Below is a small trained network, with its code and all its weights. Each question gives an input and a target symbol and asks what happens when units are switched off, that is, made to give their printed mean instead of their output.

import numpy as np


def w(rows, s, z=0):
    codes = np.array(rows[::2]) - 128.0
    scale = np.full(codes.shape[1], s)
    scale[-1] = z or s
    return codes * scale


def norm(h):
    return h / np.sqrt((h * h).mean(-1, keepdims=True) + 1e-5)


def f(y):
    return y / 2 * (1 + np.tanh(0.7978845608 * (y + 0.044715 * y**3)))


def softmax(a):
    e = np.exp(a - a.max(-1, keepdims=True))
    return e / e.sum(-1, keepdims=True)


def log_softmax(a):
    a = a - a.max(-1, keepdims=True)
    return a - np.log(np.exp(a).sum(-1, keepdims=True))


def net(x, mask):
    ids = ['ΓΠΣΨΩαβεηθτφ'.index(c) for c in x.split()]
    T = len(ids)
    res = E[ids] + P[:T]
    u = 0
    for l in range(3):
        r = norm(res)
        for j in range(3):
            rows = slice(2 * j, 2 * j + 2)
            q, k, v = (r @ M[l][rows].T for M in (Q, K, V))
            z = softmax(np.where(np.tri(T) > 0, q @ k.T / 2**0.5, -1e9)) @ v
            o = O[l][rows]
            res = res + np.where(mask[u + j], z, o[:, -1]) @ o[:, :-1]
        u += 3
        y = f(norm(res) @ A[l][:, :-1].T + A[l][:, -1])
        res = res + np.where(mask[u : u + 4], y, B[l][:, -1]) @ B[l][:, :-1]
        u += 4
    return log_softmax(norm(res)[-1] @ U[:, :-1].T + U[:, -1])


Q, K, V, O, A, B = {}, {}, {}, {}, {}, {}
E = w([
[129,26,184,85,110],'Γ',
[126,2,185,93,85],'Π',
[140,193,91,148,93],'Σ',
[136,36,101,114,211],'Ψ',
[133,3,196,82,103],'Ω',
[109,169,77,171,89],'α',
[166,205,94,141,101],'β',
[110,55,161,87,77],'ε',
[108,163,47,167,76],'η',
[193,49,171,29,118],'θ',
[136,176,84,131,88],'τ',
[200,80,233,11,107],'φ',
],0.0068)
P = w([
[95,111,184,81,137],'0',
[200,130,122,142,8],'1',
[207,129,114,122,1],'2',
[189,126,128,131,23],'3',
[87,186,127,163,129],'4',
[105,145,132,142,114],'5',
[109,142,137,187,119],'6',
[100,139,105,75,121],'7',
[100,139,149,170,195],'8',
[101,98,72,140,118],'9',
[125,82,70,124,101],'10',
[135,108,60,114,176],'11',
],0.0057)
Q[0] = w([
[132,20,233,89,111],'L0H1',
[71,110,148,158,216],'L0H1',
[153,201,39,158,140],'L0H2',
[79,104,94,55,219],'L0H2',
[123,3,163,78,187],'L0H3',
[119,203,96,177,140],'L0H3',
],0.022)
K[0] = w([
[82,5,198,151,140],'L0H1',
[219,106,122,159,236],'L0H1',
[119,174,97,171,198],'L0H2',
[164,35,122,116,135],'L0H2',
[226,17,152,44,96],'L0H3',
[88,106,118,171,160],'L0H3',
],0.025)
V[0] = w([
[7,12,120,109,120],'L0H1',
[64,114,195,193,158],'L0H1',
[83,60,111,190,93],'L0H2',
[220,45,16,89,148],'L0H2',
[39,195,129,220,152],'L0H3',
[62,114,139,109,168],'L0H3',
],0.021)
O[0] = w([
[38,114,150,61,119,227],'L0H1',
[56,136,79,124,141,101],'L0H1',
[57,117,86,100,110,186],'L0H2',
[109,71,117,135,249,73],'L0H2',
[109,187,95,215,114,1],'L0H3',
[90,172,126,91,99,14],'L0H3',
],0.016,0.0078)
A[0] = w([
[59,254,146,162,166,150],'L0N1',
[165,89,149,82,185,103],'L0N2',
[92,97,113,157,71,3],'L0N3',
[179,80,191,21,101,146],'L0N4',
],0.018,0.0016)
B[0] = w([
[78,79,30,250,127,167],'L0N1',
[68,195,115,192,97,200],'L0N2',
[128,165,70,125,166,137],'L0N3',
[111,93,187,225,28,249],'L0N4',
],0.014,0.015)
Q[1] = w([
[131,124,118,128,147],'L1H1',
[143,112,143,144,135],'L1H1',
[105,5,212,85,123],'L1H2',
[187,175,61,224,139],'L1H2',
[204,100,185,77,164],'L1H3',
[44,237,96,208,127],'L1H3',
],0.021)
K[1] = w([
[117,133,130,130,129],'L1H1',
[132,125,147,127,124],'L1H1',
[161,142,124,252,80],'L1H2',
[100,152,153,53,155],'L1H2',
[125,167,86,174,154],'L1H3',
[115,124,154,1,148],'L1H3',
],0.032)
V[1] = w([
[90,8,85,90,200],'L1H1',
[133,206,34,243,160],'L1H1',
[127,92,171,251,97],'L1H2',
[153,154,146,229,85],'L1H2',
[131,175,190,48,165],'L1H3',
[167,109,156,196,131],'L1H3',
],0.017)
O[1] = w([
[126,160,119,181,254,72],'L1H1',
[191,244,145,106,16,61],'L1H1',
[145,39,83,24,172,249],'L1H2',
[123,45,104,90,175,217],'L1H2',
[186,94,91,128,39,39],'L1H3',
[60,171,141,148,141,184],'L1H3',
],0.011)
A[1] = w([
[88,3,211,87,72,120],'L1N1',
[185,129,105,189,170,90],'L1N2',
[185,53,107,140,207,62],'L1N3',
[43,108,159,110,139,3],'L1N4',
],0.025,0.00044)
B[1] = w([
[83,103,175,147,1,252],'L1N1',
[112,57,127,197,86,166],'L1N2',
[72,135,82,28,172,160],'L1N3',
[231,133,130,139,113,195],'L1N4',
],0.025,0.029)
Q[2] = w([
[119,9,79,203,50],'L2H1',
[191,108,44,202,156],'L2H1',
[61,3,132,199,121],'L2H2',
[156,142,167,200,131],'L2H2',
[84,121,182,93,179],'L2H3',
[74,114,141,238,18],'L2H3',
],0.025)
K[2] = w([
[112,158,34,196,162],'L2H1',
[125,45,124,145,192],'L2H1',
[112,121,139,3,179],'L2H2',
[124,111,194,134,90],'L2H2',
[192,176,93,154,148],'L2H3',
[101,136,197,52,47],'L2H3',
],0.03)
V[2] = w([
[205,247,58,148,132],'L2H1',
[100,70,134,117,168],'L2H1',
[164,50,234,78,243],'L2H2',
[166,61,86,138,128],'L2H2',
[117,157,183,211,87],'L2H3',
[111,135,167,135,136],'L2H3',
],0.013)
O[2] = w([
[62,26,105,140,190,157],'L2H1',
[125,184,154,116,88,67],'L2H1',
[133,40,2,148,28,143],'L2H2',
[109,86,114,85,155,161],'L2H2',
[131,147,143,183,182,254],'L2H3',
[150,147,139,149,106,154],'L2H3',
],0.0083,0.0069)
A[2] = w([
[67,252,143,125,214,75],'L2N1',
[181,206,118,169,192,81],'L2N2',
[104,84,144,232,225,2],'L2N3',
[206,183,124,31,67,52],'L2N4',
],0.022,0.00084)
B[2] = w([
[222,76,77,119,120,165],'L2N1',
[127,72,95,64,76,205],'L2N2',
[65,199,133,222,159,255],'L2N3',
[92,143,151,105,252,169],'L2N4',
],0.025,0.0047)
U = w([
[103,107,220,104,37,155],'Γ',
[98,53,94,100,130,172],'Π',
[102,78,64,125,181,255],'Σ',
[110,232,75,94,77,220],'Ψ',
[98,155,144,157,149,19],'Ω',
[104,149,156,158,152,11],'α',
[101,138,136,180,156,51],'β',
[104,149,139,151,151,22],'ε',
[165,198,190,99,154,249],'η',
[106,144,151,156,155,5],'θ',
[254,100,163,127,146,156],'τ',
[191,122,50,83,112,84],'φ',
],0.0089,0.0022)

Each question gives the input, a string of symbols that net reads in full, and the target symbol t.
The units are the heads (2 rows each of Q, K, V and O) and the neurons (one row each of A and B). Each row of codes is followed by its name. A weight is (code - 128) times the scale printed after its matrix; where a second scale follows, it is the last column's (O, A, B and U).
mask holds one flag per unit, layer by layer, with each layer's heads first. A switched-off unit (its flag False) gives its mean, the last column of its rows in O or B, instead of its output. The means were averaged over made-up inputs and are rounded, as every weight is.
A unit's drop is (log p(t) with every unit on - log p(t) with that unit switched off) / (log p(t) with every unit on - log p(t) with every unit switched off).
The circuit of an input: a set's keep is (log p(t) with only the set's units on - log p(t) with every unit switched off) / (log p(t) with every unit on - log p(t) with every unit switched off). Starting from the 12 units with the biggest drops (on a tie, the unit counted first), units are removed one at a time, each time the one whose removal leaves the highest keep (on an exact tie, the one counted first), for as long as the keep stays at least 0.8.
units of the circuit, in order: the units of the circuit, biggest drop first
most important unit: the unit with the biggest drop
top k neurons: the k neurons with the biggest drops, biggest first
top k neurons in layer l: the k neurons of layer l with the biggest drops, biggest first
which heads matter: for each layer, one digit per head in row order, 1 if its drop is at least 0.15 and else 0, layers parted by /
drop when u is switched off: that unit's drop, to one decimal
input β Ψ η, target τ: units of the circuit, in order : (L0H1 L1N1)
input θ τ α, target Σ: most important unit : L0N4
input Σ Π α, target η: which heads matter : 111 / 100 / 000
input φ Ψ α, target Π: units of the circuit, in order : (L1N3 L0H3 L1H1)
input Σ Γ β, target η: top 3 neurons : (L1N1 L2N4 L0N4)
input Ψ β φ Ψ Ψ Γ Ψ α Ω Ψ, target Σ: which heads matter : 010 / 100 / 000
input η Π Γ α, target φ: which heads matter : 011 / 100 / 010
input α Σ α, target Ψ: which heads matter : 011 / 100 / 000
input φ Ψ η, target Π: which heads matter : 011 / 000 / 000
input θ Π Ψ τ, target Σ: top 3 neurons : (L1N3 L0N4 L1N1)
input θ Ψ α, target Σ: top 3 neurons : (L0N4 L1N3 L1N1)
input α τ α τ, target Ψ: top 2 neurons in layer 1 : (L1N1 L1N2)
input η α Ψ Σ, target φ: top 4 neurons : (L2N1 L1N1 L0N4 L1N2)
input β β α, target τ: most important unit : L0H1
input α α φ η, target Ψ: top 2 neurons : (L1N1 L0N4)
input η η θ α, target φ: top 2 neurons : (L2N1 L1N1)
input θ θ α β, target Σ: top 4 neurons : (L0N4 L1N3 L1N1 L0N2)
input α Π Ψ α, target Ψ: top 3 neurons : (L1N1 L0N4 L1N2)
input β Π Π α, target τ: top 3 neurons in layer 0 : (L0N4 L0N2 L0N1)
input β Σ τ, target τ: top neuron in layer 0 : (L0N4)
input Γ Ω θ Ψ α φ Σ Γ Ψ Ψ, target Σ: drop when L0H2 is switched off : 0.8
input θ α β, target Σ: drop when L0H3 is switched off : 0.4
input Σ β α τ, target η: drop when L2H1 is switched off : 0.0
